Below is a small trained network, with its code and all its weights. Each question gives an input and a target symbol and asks what happens when units are switched off, that is, made to give their printed mean instead of their output.

import numpy as np


def w(rows, s, z=0):
    codes = np.array(rows[::2]) - 128.0
    scale = np.full(codes.shape[1], s)
    scale[-1] = z or s
    return codes * scale


def norm(h):
    return h / np.sqrt((h * h).mean(-1, keepdims=True) + 1e-5)


def f(y):
    return np.maximum(y, 0)


def softmax(a):
    e = np.exp(a - a.max(-1, keepdims=True))
    return e / e.sum(-1, keepdims=True)


def log_softmax(a):
    a = a - a.max(-1, keepdims=True)
    return a - np.log(np.exp(a).sum(-1, keepdims=True))


def net(x, mask):
    ids = ['ΔΞΠΣαβγεζηλμτω'.index(c) for c in x.split()]
    T = len(ids)
    res = E[ids] + P[:T]
    u = 0
    for l in range(2):
        r = norm(res)
        for j in range(2):
            rows = slice(4 * j, 4 * j + 4)
            q, k, v = (r @ M[l][rows].T for M in (Q, K, V))
            z = softmax(np.where(np.tri(T) > 0, q @ k.T / 4**0.5, -1e9)) @ v
            o = O[l][rows]
            res = res + np.where(mask[u + j], z, o[:, -1]) @ o[:, :-1]
        u += 2
        y = f(norm(res) @ A[l][:, :-1].T + A[l][:, -1])
        res = res + np.where(mask[u : u + 8], y, B[l][:, -1]) @ B[l][:, :-1]
        u += 8
    return log_softmax(norm(res)[-1] @ U[:, :-1].T + U[:, -1])


Q, K, V, O, A, B = {}, {}, {}, {}, {}, {}
E = w([
[122,104,154,117,169,135,97,138,42,152,211],'Δ',
[103,148,193,53,176,118,136,20,50,234,106],'Ξ',
[104,165,118,191,183,123,37,163,165,167,78],'Π',
[56,133,138,167,113,137,140,7,80,86,60],'Σ',
[164,162,69,96,166,109,203,104,81,74,103],'α',
[54,110,140,119,148,203,225,130,198,177,205],'β',
[92,35,122,133,136,151,111,18,183,108,142],'γ',
[125,162,86,107,35,239,73,59,97,135,17],'ε',
[196,79,132,176,20,173,93,97,162,176,137],'ζ',
[142,96,114,51,166,248,109,94,134,171,139],'η',
[134,73,100,117,72,145,185,185,99,151,49],'λ',
[56,45,101,168,93,144,90,145,30,50,115],'μ',
[99,130,6,74,78,47,65,92,134,165,207],'τ',
[167,205,158,184,81,132,197,73,110,237,180],'ω',
],0.017)
P = w([
[101,108,113,1,78,154,238,81,60,179,116],'0',
[144,88,120,72,111,138,197,80,127,172,94],'1',
[141,90,106,110,140,115,178,99,103,167,110],'2',
[145,102,95,154,157,121,153,117,116,148,122],'3',
[175,108,82,183,185,110,141,137,134,169,143],'4',
[161,102,53,214,171,186,149,100,99,178,145],'5',
],0.0098)
Q[0] = w([
[103,54,139,142,25,106,67,181,161,225,66],'L0H1',
[107,215,85,118,148,55,21,25,111,123,89],'L0H1',
[102,93,110,67,125,43,226,223,188,5,97],'L0H1',
[41,35,44,140,167,177,22,10,174,103,220],'L0H1',
[160,149,169,150,181,156,107,79,140,121,76],'L0H2',
[156,105,83,156,177,149,131,152,49,75,175],'L0H2',
[110,167,229,82,138,53,30,190,173,71,102],'L0H2',
[141,164,119,151,130,72,185,105,60,67,212],'L0H2',
],0.023)
K[0] = w([
[73,35,120,163,29,131,117,144,160,195,90],'L0H1',
[110,142,137,119,136,84,27,42,135,106,81],'L0H1',
[144,57,168,88,61,87,207,133,134,1,112],'L0H1',
[62,109,107,230,169,165,24,108,170,76,132],'L0H1',
[118,151,75,78,71,122,126,99,144,170,131],'L0H2',
[82,92,117,134,152,192,86,138,110,153,128],'L0H2',
[100,72,164,33,10,184,208,68,97,108,152],'L0H2',
[143,101,164,173,128,159,91,163,120,184,130],'L0H2',
],0.025)
V[0] = w([
[142,131,103,89,224,169,182,246,148,222,47],'L0H1',
[172,77,67,86,168,236,21,100,182,114,116],'L0H1',
[255,142,63,248,195,160,202,161,133,31,171],'L0H1',
[187,145,85,64,244,125,148,64,92,90,118],'L0H1',
[100,30,192,86,88,155,97,152,80,64,178],'L0H2',
[188,165,101,63,70,57,104,142,162,10,223],'L0H2',
[123,94,83,148,159,140,194,96,111,97,48],'L0H2',
[246,128,208,94,71,202,236,76,111,78,167],'L0H2',
],0.013)
O[0] = w([
[126,119,179,52,121,161,163,250,52,180,111,130],'L0H1',
[96,165,112,74,154,147,30,135,211,83,72,206],'L0H1',
[221,147,167,80,105,42,198,189,207,69,120,40],'L0H1',
[155,191,110,89,206,89,173,93,80,85,125,255],'L0H1',
[132,47,145,144,149,93,65,156,155,47,142,36],'L0H2',
[233,87,98,121,123,74,124,96,249,169,93,141],'L0H2',
[66,162,128,111,115,71,214,153,154,79,83,188],'L0H2',
[128,254,226,84,93,133,144,164,152,25,163,47],'L0H2',
],0.0099,0.0089)
A[0] = w([
[117,93,215,129,124,199,146,76,130,82,118,54],'L0N1',
[162,67,193,172,217,107,55,171,83,71,182,2],'L0N2',
[169,133,190,181,41,119,99,119,154,140,124,31],'L0N3',
[67,83,109,138,103,190,98,158,100,118,107,153],'L0N4',
[108,172,17,158,103,61,75,165,148,157,225,79],'L0N5',
[122,58,123,186,98,136,152,125,157,58,100,45],'L0N6',
[85,69,173,87,191,205,195,96,252,126,208,118],'L0N7',
[147,135,138,207,97,135,107,221,149,109,61,106],'L0N8',
],0.02,0.0045)
B[0] = w([
[102,128,140,126,94,180,142,170,106,64,158,157],'L0N1',
[73,67,251,83,86,170,52,132,115,89,163,150],'L0N2',
[173,196,155,170,97,117,45,166,113,128,174,140],'L0N3',
[137,154,86,152,166,76,141,173,95,75,143,222],'L0N4',
[171,63,86,62,109,96,117,106,156,238,186,250],'L0N5',
[93,83,125,160,139,62,162,130,150,57,99,150],'L0N6',
[110,158,68,150,220,126,159,182,177,156,191,163],'L0N7',
[65,109,70,168,79,99,165,143,94,127,133,145],'L0N8',
],0.018,0.013)
Q[1] = w([
[127,137,139,40,156,107,218,168,129,210,137],'L1H1',
[224,175,69,90,82,29,113,19,112,43,102],'L1H1',
[99,104,95,139,96,66,95,149,180,199,232],'L1H1',
[60,156,73,43,144,119,54,21,131,152,94],'L1H1',
[130,114,206,220,46,156,152,120,117,131,133],'L1H2',
[63,137,30,90,98,112,126,255,54,162,114],'L1H2',
[25,136,159,198,208,205,106,119,122,117,101],'L1H2',
[180,134,124,166,225,150,204,141,76,84,97],'L1H2',
],0.025)
K[1] = w([
[98,155,139,102,163,198,206,151,184,181,150],'L1H1',
[139,155,111,161,48,121,134,85,203,183,19],'L1H1',
[205,80,101,185,179,121,127,170,133,165,148],'L1H1',
[140,99,81,141,204,152,90,124,100,183,39],'L1H1',
[135,128,179,163,95,160,137,80,52,94,148],'L1H2',
[83,153,82,131,124,126,101,253,116,155,48],'L1H2',
[54,146,154,135,176,136,39,113,66,79,172],'L1H2',
[63,196,141,95,60,124,133,133,188,109,190],'L1H2',
],0.029)
V[1] = w([
[191,98,25,152,70,200,87,156,140,33,119],'L1H1',
[173,108,171,254,159,218,175,73,196,155,45],'L1H1',
[119,164,118,143,92,148,64,71,53,87,22],'L1H1',
[131,151,89,184,26,55,132,142,150,149,127],'L1H1',
[6,201,115,113,91,129,103,173,211,174,68],'L1H2',
[117,167,161,97,205,131,119,39,144,71,181],'L1H2',
[182,135,136,138,220,191,98,157,156,134,63],'L1H2',
[90,141,180,208,161,91,131,117,130,146,217],'L1H2',
],0.021)
O[1] = w([
[150,164,152,171,92,110,166,181,197,86,75,122],'L1H1',
[45,241,175,145,122,109,118,127,76,16,148,8],'L1H1',
[107,142,129,82,73,51,125,92,105,135,29,46],'L1H1',
[128,99,162,179,48,146,142,129,139,138,145,138],'L1H1',
[112,127,6,199,112,157,89,148,91,91,139,122],'L1H2',
[178,152,145,133,213,87,42,49,175,105,122,107],'L1H2',
[117,163,139,120,190,123,139,198,95,80,76,99],'L1H2',
[96,163,149,150,135,106,111,116,175,161,211,107],'L1H2',
],0.013,0.015)
A[1] = w([
[123,138,153,181,52,112,99,178,214,78,138,91],'L1N1',
[61,108,171,176,173,142,140,82,56,173,78,69],'L1N2',
[131,161,123,139,87,35,119,104,103,121,77,102],'L1N3',
[142,176,104,146,38,104,78,122,120,111,42,69],'L1N4',
[159,129,203,150,48,175,150,111,64,174,177,123],'L1N5',
[179,118,203,47,146,76,183,148,159,111,126,2],'L1N6',
[120,107,188,196,75,82,185,5,111,80,145,36],'L1N7',
[137,158,119,173,183,106,137,48,166,49,146,91],'L1N8',
],0.026,0.0061)
B[1] = w([
[122,169,59,182,112,34,54,151,73,154,149,193],'L1N1',
[120,156,74,124,106,22,164,97,26,153,153,179],'L1N2',
[98,106,123,177,160,216,146,94,104,132,153,186],'L1N3',
[122,113,96,134,34,225,98,101,120,111,157,191],'L1N4',
[131,177,176,112,156,110,89,176,183,147,47,228],'L1N5',
[186,152,94,120,86,109,152,88,101,12,197,254],'L1N6',
[255,76,184,186,217,198,199,111,88,132,93,190],'L1N7',
[16,134,166,88,91,115,193,160,214,154,96,233],'L1N8',
],0.022,0.011)
U = w([
[83,164,144,114,156,80,141,60,37,168,139,113],'Δ',
[107,102,191,179,135,174,232,41,124,131,129,88],'Ξ',
[179,67,102,126,125,145,104,72,192,199,134,190],'Π',
[139,130,139,129,135,134,132,118,125,118,115,3],'Σ',
[167,194,113,193,81,72,85,161,136,121,151,124],'α',
[210,155,108,76,90,111,197,120,150,55,164,230],'β',
[120,10,151,189,136,83,143,130,108,69,139,49],'γ',
[188,242,195,114,136,171,121,113,143,182,108,183],'ε',
[49,131,115,113,144,87,167,112,213,92,106,146],'ζ',
[169,153,84,68,206,141,79,143,138,83,59,48],'η',
[117,82,209,67,131,140,70,134,105,90,155,171],'λ',
[112,135,100,152,78,224,110,74,110,91,118,167],'μ',
[100,160,136,155,188,192,144,166,115,128,254,44],'τ',
[115,87,163,66,61,130,204,205,103,137,92,123],'ω',
],0.008,0.0028)

Each question gives the input, a string of symbols that net reads in full, and the target symbol t.
The units are the heads (4 rows each of Q, K, V and O) and the neurons (one row each of A and B). Each row of codes is followed by its name. A weight is (code - 128) times the scale printed after its matrix; where a second scale follows, it is the last column's (O, A, B and U).
mask holds one flag per unit, layer by layer, with each layer's heads first. A switched-off unit (its flag False) gives its mean, the last column of its rows in O or B, instead of its output. The means were averaged over made-up inputs and are rounded, as every weight is.
A unit's drop is (log p(t) with every unit on - log p(t) with that unit switched off) / (log p(t) with every unit on - log p(t) with every unit switched off).
The circuit of an input: a set's keep is (log p(t) with only the set's units on - log p(t) with every unit switched off) / (log p(t) with every unit on - log p(t) with every unit switched off). Starting from the 12 units with the biggest drops (on a tie, the unit counted first), units are removed one at a time, each time the one whose removal leaves the highest keep (on an exact tie, the one counted first), for as long as the keep stays at least 0.8.
units of the circuit, in order: the units of the circuit, biggest drop first
top k neurons: the k neurons with the biggest drops, biggest first
k most important neurons of layer l: the k neurons of layer l with the biggest drops, biggest first
heads that matter: for each layer, one digit per head in row order, 1 if its drop is at least 0.15 and else 0, layers parted by /
input η τ Δ τ, target λ: units of the circuit, in order => [L0H2 L0N2]
input τ α γ λ τ, target β: units of the circuit, in order => [L0N5 L0H2 L1H2 L1N6]
input ε τ α η, target η: heads that matter => 10 / 01
input α η τ τ α, target η: heads that matter => 11 / 01
input τ Σ τ, target Ξ: units of the circuit, in order => [L0H2 L1H1 L1N7 L0H1]
input τ β λ τ, target τ: units of the circuit, in order => [L0H2 L1H1]
input α ζ γ λ Ξ, target Δ: most important neuron of layer 0 => [L0N5]
input Π τ τ γ, target Δ: heads that matter => 01 / 00
input α β α, target τ: units of the circuit, in order => [L1H1 L0N7]
input Π λ α α, target Δ: units of the circuit, in order => [L0H2 L1N2]
input Σ τ γ τ, target ζ: heads that matter => 11 / 10
input α α μ τ ε, target μ: heads that matter => 00 / 10
input ζ β τ Δ, target λ: units of the circuit, in order => [L0N2 L0H2]
input τ ζ γ τ Ξ τ, target Δ: heads that matter => 11 / 10
input τ β β, target τ: heads that matter => 00 / 00
input τ ε τ Σ ε Ξ, target Δ: heads that matter => 10 / 10
input α λ ω α, target ω: units of the circuit, in order => [L1H2]
input Σ τ τ ω, target ε: heads that matter => 00 / 00
input τ α γ α, target ζ: units of the circuit, in order => [L1H2 L1N8 L0H2]
input Σ β λ τ α τ, target β: units of the circuit, in order => [L0H2 L1H2 L1N6]
input τ τ τ τ β τ, target τ: units of the circuit, in order => [L1H1 L0H2]
input τ τ τ γ Δ τ, target ζ: heads that matter => 11 / 11
input τ λ λ Δ Σ, target Ξ: heads that matter => 10 / 01
input Δ Δ β μ τ α, target β: units of the circuit, in order => [L0H1]
input β γ α, target β: units of the circuit, in order => [L0H1 L1N6]
input τ ζ Π, target ω: heads that matter => 10 / 01
input γ λ γ ω β η, target η: units of the circuit, in order => [L0H1 L1H2]
input ζ α β λ, target ω: 2 most important neurons of layer 0 => [L0N5 L0N8]
input β τ τ ζ τ, target α: top neuron => [L0N7]
